Here is a tiny trained network, its code and every weight. The questions are about switching its units off for an input and a target symbol, where a switched-off unit gives its printed mean instead of its output.

import numpy as np


def w(rows, s, z=0):
    codes = np.array(rows[::2]) - 128.0
    scale = np.full(codes.shape[1], s)
    scale[-1] = z or s
    return codes * scale


def norm(h):
    return h / np.sqrt((h * h).mean(-1, keepdims=True) + 1e-5)


def f(y):
    return y / 2 * (1 + np.tanh(0.7978845608 * (y + 0.044715 * y**3)))


def softmax(a):
    e = np.exp(a - a.max(-1, keepdims=True))
    return e / e.sum(-1, keepdims=True)


def log_softmax(a):
    a = a - a.max(-1, keepdims=True)
    return a - np.log(np.exp(a).sum(-1, keepdims=True))


def net(x, mask):
    ids = ['ΣΦΨαδζη'.index(c) for c in x.split()]
    T = len(ids)
    res = E[ids] + P[:T]
    u = 0
    for l in range(2):
        r = norm(res)
        for j in range(2):
            rows = slice(4 * j, 4 * j + 4)
            q, k, v = (r @ M[l][rows].T for M in (Q, K, V))
            z = softmax(np.where(np.tri(T) > 0, q @ k.T / 4**0.5, -1e9)) @ v
            o = O[l][rows]
            res = res + np.where(mask[u + j], z, o[:, -1]) @ o[:, :-1]
        u += 2
        y = f(norm(res) @ A[l][:, :-1].T + A[l][:, -1])
        res = res + np.where(mask[u : u + 4], y, B[l][:, -1]) @ B[l][:, :-1]
        u += 4
    return log_softmax(norm(res)[-1] @ U[:, :-1].T + U[:, -1])


Q, K, V, O, A, B = {}, {}, {}, {}, {}, {}
E = w([
[62,71,253,136,51,204,180,154,45,44,227],'Σ',
[125,166,209,102,198,40,212,43,92,168,170],'Φ',
[193,136,141,93,184,157,180,138,199,39,122],'Ψ',
[70,107,143,141,44,115,251,101,97,77,85],'α',
[149,204,85,173,122,95,251,134,165,32,89],'δ',
[114,81,114,97,106,124,152,98,174,77,49],'ζ',
[168,49,218,128,190,216,224,193,95,129,24],'η',
],0.011)
P = w([
[139,110,150,108,141,90,250,132,167,134,128],'0',
[170,168,121,175,95,171,73,84,105,157,127],'1',
[131,93,125,137,151,128,200,65,143,70,149],'2',
[126,178,132,72,140,106,106,169,100,128,121],'3',
[133,126,129,135,134,159,174,56,117,95,99],'4',
[143,151,128,189,109,118,30,134,130,163,134],'5',
[124,130,112,138,134,149,162,74,125,105,92],'6',
[99,175,97,108,161,128,89,153,82,146,142],'7',
[139,118,111,137,128,150,161,86,121,108,107],'8',
[127,140,167,159,131,81,67,149,132,129,122],'9',
[148,116,109,130,122,151,145,93,123,115,122],'10',
[76,151,65,153,149,169,77,140,122,183,148],'11',
[157,121,107,128,120,151,141,100,123,118,133],'12',
[101,171,171,113,113,79,76,147,86,105,123],'13',
],0.021)
Q[0] = w([
[142,177,156,121,159,94,123,194,1,124,101],'0.h1',
[62,130,46,50,145,183,192,139,95,193,156],'0.h1',
[117,103,114,56,125,157,123,151,142,85,102],'0.h1',
[129,92,234,12,123,64,165,177,153,103,90],'0.h1',
[218,122,172,254,100,92,90,108,163,137,99],'0.h2',
[140,149,232,233,135,105,81,143,70,84,130],'0.h2',
[114,106,117,217,107,179,177,62,208,202,166],'0.h2',
[173,102,180,46,8,34,144,117,190,32,65],'0.h2',
],0.0093)
K[0] = w([
[107,167,100,167,124,115,63,190,165,187,109],'0.h1',
[138,109,255,224,105,98,132,103,156,128,127],'0.h1',
[152,82,158,177,113,181,119,148,136,114,97],'0.h1',
[123,103,100,160,179,229,153,79,88,197,175],'0.h1',
[98,120,19,21,197,155,160,149,57,132,111],'0.h2',
[66,137,96,118,152,144,139,198,88,128,193],'0.h2',
[170,118,166,85,131,70,221,90,86,72,113],'0.h2',
[156,144,6,66,53,180,144,78,162,199,162],'0.h2',
],0.0092)
V[0] = w([
[133,232,148,177,149,147,137,174,131,229,120],'0.h1',
[124,156,115,178,171,123,180,190,121,33,157],'0.h1',
[122,177,88,219,93,132,140,124,119,72,73],'0.h1',
[137,168,83,143,178,98,102,96,114,74,149],'0.h1',
[93,151,61,131,108,23,155,98,123,96,76],'0.h2',
[88,105,137,199,125,112,179,164,1,175,79],'0.h2',
[125,106,111,162,98,201,133,160,118,68,63],'0.h2',
[71,133,135,85,66,137,87,85,108,55,252],'0.h2',
],0.0093)
O[0] = w([
[125,73,117,111,137,131,74,126,151,166,133,181],'0.h1',
[110,142,113,158,142,81,79,142,81,68,107,252],'0.h1',
[156,170,143,165,82,153,55,144,110,125,98,181],'0.h1',
[91,93,109,111,149,160,89,121,83,105,59,146],'0.h1',
[155,193,177,30,109,165,103,90,149,118,129,177],'0.h2',
[191,179,136,131,112,81,92,140,156,173,202,245],'0.h2',
[135,170,160,213,155,107,102,111,142,85,114,115],'0.h2',
[132,220,113,114,114,129,253,183,2,149,80,17],'0.h2',
],0.011,0.0039)
A[0] = w([
[168,82,116,178,123,146,108,74,160,166,131,84],'0.n1',
[88,176,125,179,143,134,120,62,136,130,106,152],'0.n2',
[122,142,215,130,118,231,78,179,91,173,38,4],'0.n3',
[94,117,65,2,143,83,132,87,110,200,132,78],'0.n4',
],0.0095,0.003)
B[0] = w([
[163,145,33,107,41,178,168,241,2,85,95,181],'0.n1',
[148,49,159,105,212,138,231,176,2,118,239,206],'0.n2',
[83,136,163,52,180,58,128,49,107,122,208,197],'0.n3',
[174,144,73,179,41,156,50,250,100,96,89,254],'0.n4',
],0.0096,0.0059)
Q[1] = w([
[148,138,125,172,145,178,166,93,148,121,153],'1.h1',
[139,183,120,204,67,147,90,107,162,183,92],'1.h1',
[125,120,109,175,157,199,65,124,120,180,170],'1.h1',
[99,132,144,164,113,109,98,248,125,122,96],'1.h1',
[124,194,73,178,123,55,74,132,111,108,159],'1.h2',
[120,106,143,126,177,148,36,141,133,72,70],'1.h2',
[98,77,134,151,103,148,125,2,146,142,237],'1.h2',
[211,139,127,58,130,60,140,41,94,131,48],'1.h2',
],0.0099)
K[1] = w([
[154,108,143,132,113,103,107,110,152,60,109],'1.h1',
[51,150,158,162,126,96,144,131,186,115,144],'1.h1',
[116,82,172,104,107,32,92,144,127,147,119],'1.h1',
[71,132,134,164,114,115,45,110,90,193,147],'1.h1',
[113,177,111,191,130,136,61,115,138,163,149],'1.h2',
[12,89,183,93,166,99,47,139,104,131,166],'1.h2',
[190,67,134,139,139,39,155,64,254,121,210],'1.h2',
[183,181,131,92,158,116,101,101,66,50,197],'1.h2',
],0.0098)
V[1] = w([
[12,151,96,162,118,173,61,118,87,198,179],'1.h1',
[182,140,38,137,99,231,154,81,103,96,75],'1.h1',
[93,127,61,152,192,17,130,140,146,144,45],'1.h1',
[198,129,127,96,195,186,85,210,66,113,16],'1.h1',
[115,142,150,143,107,139,99,19,150,138,203],'1.h2',
[72,141,103,132,114,138,163,158,245,171,52],'1.h2',
[253,89,67,183,147,131,212,45,198,71,167],'1.h2',
[95,193,50,201,54,103,145,82,234,126,147],'1.h2',
],0.0057)
O[1] = w([
[254,65,146,99,73,127,73,111,102,143,180,24],'1.h1',
[118,181,152,176,230,97,144,80,26,138,147,142],'1.h1',
[139,191,190,67,78,140,124,110,113,71,158,33],'1.h1',
[155,163,154,194,120,74,156,131,194,93,91,169],'1.h1',
[153,151,149,164,172,98,151,98,71,75,77,120],'1.h2',
[166,174,231,92,133,68,118,124,148,120,126,2],'1.h2',
[87,138,143,163,163,24,87,133,136,192,69,162],'1.h2',
[131,81,166,71,139,113,127,93,127,147,120,47],'1.h2',
],0.0082,0.0055)
A[1] = w([
[58,79,165,136,226,65,201,79,131,95,158,127],'1.n1',
[145,150,145,49,112,82,148,120,184,150,113,36],'1.n2',
[185,248,185,106,96,150,114,121,144,160,165,1],'1.n3',
[72,111,241,65,195,60,233,32,244,100,165,131],'1.n4',
],0.011,0.0074)
B[1] = w([
[104,90,127,106,60,134,134,94,161,91,81,253],'1.n1',
[106,117,127,125,137,82,108,92,102,96,97,132],'1.n2',
[216,59,106,82,154,100,154,68,122,203,71,133],'1.n3',
[158,213,159,102,197,134,165,119,252,14,200,199],'1.n4',
],0.021,0.013)
U = w([
[81,159,67,191,219,120,190,186,43,139,143,225],'Σ',
[159,152,130,76,30,255,111,208,108,146,127,81],'Φ',
[4,50,104,107,90,102,140,117,107,145,59,140],'Ψ',
[176,111,130,67,165,129,128,83,93,211,106,245],'α',
[58,200,147,81,184,144,9,130,38,128,112,43],'δ',
[103,188,121,75,152,137,177,128,209,105,180,231],'ζ',
[92,96,126,239,135,98,65,132,187,201,185,58],'η',
],0.0051,0.0011)

Each question gives the input, a string of symbols that net reads in full, and the target symbol t.
The units are the heads (4 rows each of Q, K, V and O) and the neurons (one row each of A and B). Each row of codes is followed by its name. A weight is (code - 128) times the scale printed after its matrix; where a second scale follows, it is the last column's (O, A, B and U).
mask holds one flag per unit, layer by layer, with each layer's heads first. A switched-off unit (its flag False) gives its mean, the last column of its rows in O or B, instead of its output. The means were averaged over made-up inputs and are rounded, as every weight is.
A unit's drop is (log p(t) with every unit on - log p(t) with that unit switched off) / (log p(t) with every unit on - log p(t) with every unit switched off).
The circuit of an input: a set's keep is (log p(t) with only the set's units on - log p(t) with every unit switched off) / (log p(t) with every unit on - log p(t) with every unit switched off). Starting from all 12 units, units are removed one at a time, each time the one whose removal leaves the highest keep (on an exact tie, the one counted first), for as long as the keep stays at least 0.8.
circuit, biggest first: the units of the circuit, biggest drop first
most important unit: the unit with the biggest drop
k most important neurons: the k neurons with the biggest drops, biggest first
k most important neurons of layer l: the k neurons of layer l with the biggest drops, biggest first
heads that matter: for each layer, one digit per head in row order, 1 if its drop is at least 0.15 and else 0, layers parted by /
input Ψ Φ Φ Σ η Ψ Ψ δ Φ Σ Σ Σ, target Σ: circuit, biggest first -> [0.h2]
input Ψ δ δ η, target δ: 3 most important neurons -> [0.n3; 1.n4; 1.n1]
input Σ Ψ Φ Φ Ψ ζ, target Φ: circuit, biggest first -> [0.n4; 0.h2]
input Φ Φ Φ α Σ Φ, target α: circuit, biggest first -> [0.h2; 1.n3]
input Φ Φ δ η δ Φ δ Ψ ζ η δ δ α η, target δ: circuit, biggest first -> [0.h1; 1.n1]
input Σ Φ ζ η ζ η Ψ ζ η Φ Φ δ α α, target δ: 4 most important neurons -> [1.n1; 1.n4; 0.n3; 0.n4]
input δ Φ Φ Φ Φ Φ Φ Ψ Σ η, target Ψ: 2 most important neurons of layer 0 -> [0.n4; 0.n3]
input δ Φ η δ ζ Φ Σ ζ η Σ η, target Σ: 3 most important neurons -> [0.n1; 1.n1; 0.n4]
input Σ Φ Φ Σ, target Φ: 2 most important neurons of layer 0 -> [0.n4; 0.n2]
input Σ Σ Ψ Φ α Ψ Σ Σ Φ α Σ Ψ Φ Φ, target Ψ: heads that matter -> 01 / 00
input Σ η δ Φ η δ Φ η Σ, target Ψ: heads that matter -> 01 / 01
input Φ Ψ Φ η Φ ζ Φ Ψ δ Ψ, target Ψ: circuit, biggest first -> [0.h2; 1.n4]
input η Ψ α Φ ζ Φ Φ, target Σ: heads that matter -> 10 / 00
input δ η Ψ Ψ, target η: heads that matter -> 01 / 00
input η Σ ζ Φ Φ Σ Σ Σ Σ Σ Ψ η η η, target η: 2 most important neurons of layer 1 -> [1.n1; 1.n4]
input Φ ζ Σ Ψ η η Ψ η Σ Φ δ Ψ Σ, target Σ: circuit, biggest first -> [0.h2; 1.n1]
input Φ α Φ ζ Φ α Φ η, target α: circuit, biggest first -> [0.h2; 1.n3; 0.h1]
input Σ Φ Φ η η Φ Φ α Ψ Σ, target α: most important unit -> 0.h2
input Φ Φ Φ Φ η ζ Σ Σ δ Σ η, target Ψ: heads that matter -> 00 / 01
input Φ Φ δ α α Φ Σ Ψ Ψ δ Φ Ψ, target δ: most important unit -> 0.h1
input η Φ α Φ Φ Σ Σ Σ Σ Φ δ Ψ, target Φ: heads that matter -> 00 / 00
input Φ Σ δ Φ Φ η, target Φ: heads that matter -> 11 / 01
input Σ δ η Σ Ψ Φ Ψ Ψ Φ Φ Φ, target Φ: 2 most important neurons -> [0.n4; 1.n4]
input α η Φ η α α Σ Φ, target α: circuit, biggest first -> [1.n3; 0.h2]
input η Φ η Σ Φ δ Σ, target Ψ: 3 most important neurons -> [0.n4; 0.n1; 0.n3]
input δ Ψ Φ Φ Σ Σ δ η Φ Ψ Σ η η Φ, target η: 2 most important neurons of layer 1 -> [1.n4; 1.n1]
input Σ Φ η Σ ζ δ η Φ η η Σ Ψ η α, target Ψ: circuit, biggest first -> [1.n4]
input Ψ Φ ζ η Σ Ψ Φ, target Ψ: heads that matter -> 00 / 00
input α Ψ Φ δ δ Ψ Φ Σ ζ Ψ Φ Ψ, target Ψ: 2 most important neurons of layer 1 -> [1.n4; 1.n1]
input α Φ Σ η η Φ Φ Φ δ Ψ Σ α, target Ψ: heads that matter -> 10 / 00
